Below are the code and all the weights of a small trained network. Each question names an input and a class and asks about switching units off, where a switched-off unit gives its printed mean instead of its output.

import numpy as np


def w(rows, s, z=0):
    codes = np.array(rows[::2]) - 128.0
    scale = np.full(codes.shape[1], s)
    scale[-1] = z or s
    return codes * scale


def f(y):
    return y / 2 * (1 + np.tanh(0.7978845608 * (y + 0.044715 * y**3)))


def log_softmax(a):
    a = a - a.max(-1, keepdims=True)
    return a - np.log(np.exp(a).sum(-1, keepdims=True))


def net(x, mask):
    res = np.array(x, float).reshape(1, 3) / 4 @ E
    y = f(res @ A[0][:, :-1].T + A[0][:, -1])
    res = res + np.where(mask, y, B[0][:, -1]) @ B[0][:, :-1]
    return log_softmax(res[-1] @ U[:, :-1].T + U[:, -1])


A, B = {}, {}
E = w([
[5,69,84,139],'x0',
[75,158,191,215],'x1',
[83,24,238,109],'x2',
],0.011)
A[0] = w([
[108,62,48,43,57],'neuron 0',
[128,66,170,59,221],'neuron 1',
[173,192,69,158,173],'neuron 2',
[128,205,91,148,54],'neuron 3',
[147,180,98,130,178],'neuron 4',
[129,95,172,116,126],'neuron 5',
[114,128,150,187,74],'neuron 6',
[224,152,189,153,80],'neuron 7',
[156,174,91,198,21],'neuron 8',
[90,228,109,134,243],'neuron 9',
[94,68,126,100,175],'neuron 10',
[94,125,164,158,5],'neuron 11',
[134,112,209,95,168],'neuron 12',
[89,70,122,195,48],'neuron 13',
[91,178,157,211,106],'neuron 14',
[252,79,144,40,71],'neuron 15',
[101,107,168,232,145],'neuron 16',
[211,58,201,161,180],'neuron 17',
[145,113,79,24,69],'neuron 18',
[160,146,53,150,38],'neuron 19',
[148,170,66,143,32],'neuron 20',
[135,222,82,107,155],'neuron 21',
[139,100,173,105,186],'neuron 22',
[9,80,95,144,244],'neuron 23',
],0.012,0.0027)
B[0] = w([
[188,111,181,231,179],'neuron 0',
[71,140,155,109,195],'neuron 1',
[77,135,143,102,202],'neuron 2',
[94,123,144,131,179],'neuron 3',
[55,152,139,100,172],'neuron 4',
[69,109,126,109,163],'neuron 5',
[141,104,155,141,155],'neuron 6',
[113,207,99,254,193],'neuron 7',
[50,105,143,137,174],'neuron 8',
[86,153,196,104,194],'neuron 9',
[68,173,132,135,179],'neuron 10',
[96,119,151,156,154],'neuron 11',
[86,125,97,74,183],'neuron 12',
[139,132,115,159,179],'neuron 13',
[188,66,225,144,188],'neuron 14',
[148,154,172,197,199],'neuron 15',
[160,125,160,138,197],'neuron 16',
[49,192,94,96,192],'neuron 17',
[101,76,217,157,169],'neuron 18',
[106,97,137,107,170],'neuron 19',
[92,104,125,110,172],'neuron 20',
[80,147,124,116,194],'neuron 21',
[46,143,115,94,166],'neuron 22',
[147,223,82,133,247],'neuron 23',
],0.0086,0.015)
U = w([
[27,106,82,7,76],'0',
[152,51,198,169,135],'1',
[102,168,13,180,138],'2',
[117,146,90,23,253],'3',
[181,77,23,35,44],'4',
[191,16,90,54,32],'5',
],0.012,0.0071)

Each question gives the input, the list of numbers given to net, and the class t.
The units are the neurons (one row each of A and B). Each row of codes is followed by its name. A weight is (code - 128) times the scale printed after its matrix; where a second scale follows, it is the last column's (A, B and U).
mask holds one flag per neuron, in row order. A switched-off neuron (its flag False) gives its mean, the last column of its row in B, instead of its output. The means were averaged over made-up inputs and are rounded, as every weight is.
A unit's drop is (log p(t) with every unit on - log p(t) with that unit switched off) / (log p(t) with every unit on - log p(t) with every unit switched off).
The circuit of an input: a set's keep is (log p(t) with only the set's units on - log p(t) with every unit switched off) / (log p(t) with every unit on - log p(t) with every unit switched off). Starting from the 12 units with the biggest drops (on a tie, the unit counted first), units are removed one at a time, each time the one whose removal leaves the highest keep (on an exact tie, the one counted first), for as long as the keep stays at least 0.8.
units of the circuit, in order: the units of the circuit, biggest drop first
k most important neurons: the k neurons with the biggest drops, biggest first
drop when u is switched off: that unit's drop, to one decimal
input [-6,1,2], class 2: units of the circuit, in order => (neuron 7)
input [3,-7,-4], class 1: units of the circuit, in order => (neuron 0; neuron 18)
input [-6,0,6], class 0: 2 most important neurons => (neuron 12; neuron 23)
input [7,-6,4], class 2: 4 most important neurons => (neuron 23; neuron 0; neuron 14; neuron 10)
input [7,-8,-7], class 1: units of the circuit, in order => (neuron 0; neuron 18)
input [-5,-7,4], class 1: 2 most important neurons => (neuron 15; neuron 18)
input [-2,4,4], class 0: 4 most important neurons => (neuron 17; neuron 0; neuron 15; neuron 12)
input [-6,7,-6], class 1: 4 most important neurons => (neuron 14; neuron 23; neuron 7; neuron 17)
input [6,-5,1], class 2: units of the circuit, in order => (neuron 23; neuron 0)
input [-8,6,0], class 2: 4 most important neurons => (neuron 7; neuron 17; neuron 18; neuron 0)
input [-4,0,2], class 2: units of the circuit, in order => (neuron 7; neuron 14)
input [-6,-3,-6], class 0: 3 most important neurons => (neuron 2; neuron 4; neuron 23)
input [3,8,8], class 0: 2 most important neurons => (neuron 12; neuron 17)
input [6,-8,-1], class 1: units of the circuit, in order => (neuron 0)
input [3,0,1], class 3: 2 most important neurons => (neuron 7; neuron 15)
input [-8,1,1], class 2: drop when neuron 7 is switched off => 0.2
input [1,-1,-1], class 3: drop when neuron 8 is switched off => 0.1
input [-8,0,5], class 2: drop when neuron 19 is switched off => 0.0
